Below is a small trained network, with its code and all its weights. Each question gives an input and a class and asks what happens when units are switched off, that is, made to give their printed mean instead of their output.

import numpy as np


def w(rows, s, z=0):
    codes = np.array(rows[::2]) - 128.0
    scale = np.full(codes.shape[1], s)
    scale[-1] = z or s
    return codes * scale


def norm(h):
    return h / np.sqrt((h * h).mean(-1, keepdims=True) + 1e-5)


def f(y):
    return np.maximum(y, 0)


def log_softmax(a):
    a = a - a.max(-1, keepdims=True)
    return a - np.log(np.exp(a).sum(-1, keepdims=True))


def net(x, mask):
    res = np.array(x, float).reshape(1, 6) / 4 @ E
    u = 0
    for l in range(4):
        y = f(norm(res) @ A[l][:, :-1].T + A[l][:, -1])
        res = res + np.where(mask[u : u + 6], y, B[l][:, -1]) @ B[l][:, :-1]
        u += 6
    return log_softmax(norm(res)[-1] @ U[:, :-1].T + U[:, -1])


A, B = {}, {}
E = w([
[227,171,5,77,139,143,156,169],'x0',
[88,180,174,188,157,158,125,118],'x1',
[156,182,121,76,118,79,132,3],'x2',
[108,98,133,173,86,52,225,110],'x3',
[34,100,74,82,154,104,95,117],'x4',
[109,166,87,154,58,160,53,127],'x5',
],0.0071)
A[0] = w([
[112,185,167,141,147,128,64,104,138],'L0N0',
[99,159,130,99,85,91,172,102,116],'L0N1',
[103,182,123,129,171,125,136,158,31],'L0N2',
[99,146,111,101,140,99,109,101,12],'L0N3',
[133,198,86,146,108,168,122,167,143],'L0N4',
[193,250,138,135,170,195,82,125,252],'L0N5',
],0.011,0.0021)
B[0] = w([
[105,213,79,139,139,153,86,118,199],'L0N0',
[175,89,54,147,116,175,216,134,182],'L0N1',
[43,148,82,35,152,168,139,134,149],'L0N2',
[125,83,115,91,85,171,238,107,161],'L0N3',
[95,163,55,111,109,144,153,224,194],'L0N4',
[169,201,95,118,66,255,126,207,254],'L0N5',
],0.0085,0.0079)
A[1] = w([
[92,147,114,136,162,163,77,58,37],'L1N0',
[120,125,176,146,35,108,160,96,163],'L1N1',
[103,158,148,112,86,135,115,85,151],'L1N2',
[254,160,176,81,63,105,127,67,217],'L1N3',
[107,82,125,107,110,112,114,129,6],'L1N4',
[181,99,59,104,75,99,77,139,104],'L1N5',
],0.012,0.0017)
B[1] = w([
[111,140,241,126,112,66,75,149,215],'L1N0',
[114,230,25,161,213,155,136,163,235],'L1N1',
[95,154,109,197,244,69,15,174,206],'L1N2',
[229,199,45,83,88,196,53,154,254],'L1N3',
[138,215,2,161,94,151,73,180,160],'L1N4',
[176,146,169,219,166,197,103,156,255],'L1N5',
],0.0072,0.0043)
A[2] = w([
[197,173,115,101,155,38,161,1,190],'L2N0',
[132,74,111,139,85,137,62,207,161],'L2N1',
[174,154,226,59,104,215,106,189,149],'L2N2',
[96,173,152,103,251,142,163,148,132],'L2N3',
[148,152,211,106,141,46,170,49,255],'L2N4',
[244,133,153,59,74,145,158,128,32],'L2N5',
],0.0078,0.00098)
B[2] = w([
[127,138,44,108,160,222,130,141,166],'L2N0',
[72,254,42,133,198,103,89,100,214],'L2N1',
[115,121,38,160,165,149,123,141,255],'L2N2',
[102,110,171,90,149,125,85,182,197],'L2N3',
[142,135,78,147,86,148,107,115,141],'L2N4',
[186,172,148,97,144,191,58,178,202],'L2N5',
],0.0094,0.0064)
A[3] = w([
[155,194,90,157,9,62,116,199,75],'L3N0',
[51,156,147,215,175,110,135,254,254],'L3N1',
[131,187,210,104,159,102,131,194,133],'L3N2',
[150,188,98,130,191,173,77,66,106],'L3N3',
[178,93,95,62,60,179,223,144,240],'L3N4',
[27,90,75,172,140,72,125,102,14],'L3N5',
],0.0079,0.0018)
B[3] = w([
[145,205,99,69,160,183,115,125,179],'L3N0',
[228,121,105,128,121,121,191,114,245],'L3N1',
[51,73,205,146,92,105,157,52,152],'L3N2',
[159,198,191,156,198,125,61,196,219],'L3N3',
[2,116,117,176,146,70,71,140,183],'L3N4',
[183,201,172,112,112,217,33,166,158],'L3N5',
],0.0092,0.011)
U = w([
[80,82,132,41,121,87,132,100,38],'0',
[221,49,222,178,172,111,238,146,111],'1',
[194,228,50,170,183,211,117,202,215],'2',
[117,135,121,103,96,81,184,43,9],'3',
[63,151,249,184,183,68,59,112,165],'4',
[147,106,168,107,29,107,123,103,3],'5',
[167,61,174,96,69,80,124,44,27],'6',
[34,86,30,158,145,89,200,78,120],'7',
],0.013,0.0046)

Each question gives the input, the list of numbers given to net, and the class t.
The units are the neurons (one row each of A and B). Each row of codes is followed by its name. A weight is (code - 128) times the scale printed after its matrix; where a second scale follows, it is the last column's (A, B and U).
mask holds one flag per neuron, layer by layer. A switched-off neuron (its flag False) gives its mean, the last column of its row in B, instead of its output. The means were averaged over made-up inputs and are rounded, as every weight is.
A unit's drop is (log p(t) with every unit on - log p(t) with that unit switched off) / (log p(t) with every unit on - log p(t) with every unit switched off).
most important unit: the unit with the biggest drop
top k neurons: the k neurons with the biggest drops, biggest first
top k neurons in layer l: the k neurons of layer l with the biggest drops, biggest first
drop of u: that unit's drop, to one decimal
input [-6,8,-5,5,-3,1], class 1: top neuron => L3N1
input [-7,4,3,2,-3,1], class 4: top 2 neurons in layer 0 => L0N5, L0N0
input [5,-5,0,8,5,-7], class 7: top 2 neurons => L0N5, L3N4
input [-5,7,-7,4,0,-2], class 1: top 2 neurons => L3N1, L0N5
input [-7,6,-5,3,0,2], class 4: top 3 neurons in layer 0 => L0N5, L0N1, L0N4
input [5,6,-3,7,0,-5], class 7: top 2 neurons in layer 1 => L1N2, L1N5
input [-3,5,-2,-2,1,-1], class 4: top 2 neurons in layer 3 => L3N2, L3N0
input [2,0,7,8,4,0], class 7: top 2 neurons => L0N5, L0N1
input [-8,-7,4,3,5,-6], class 7: top 3 neurons => L0N1, L2N1, L0N0
input [-7,5,-5,5,-3,3], class 1: top 2 neurons => L3N1, L0N5
input [-7,0,7,-3,7,2], class 4: drop of L1N0 => 0.3
input [-4,-4,-6,6,-8,-1], class 1: drop of L0N5 => 0.9
input [1,4,-7,5,-8,-4], class 1: drop of L1N1 => 0.0
input [-2,0,7,3,7,-7], class 7: most important unit => L0N1
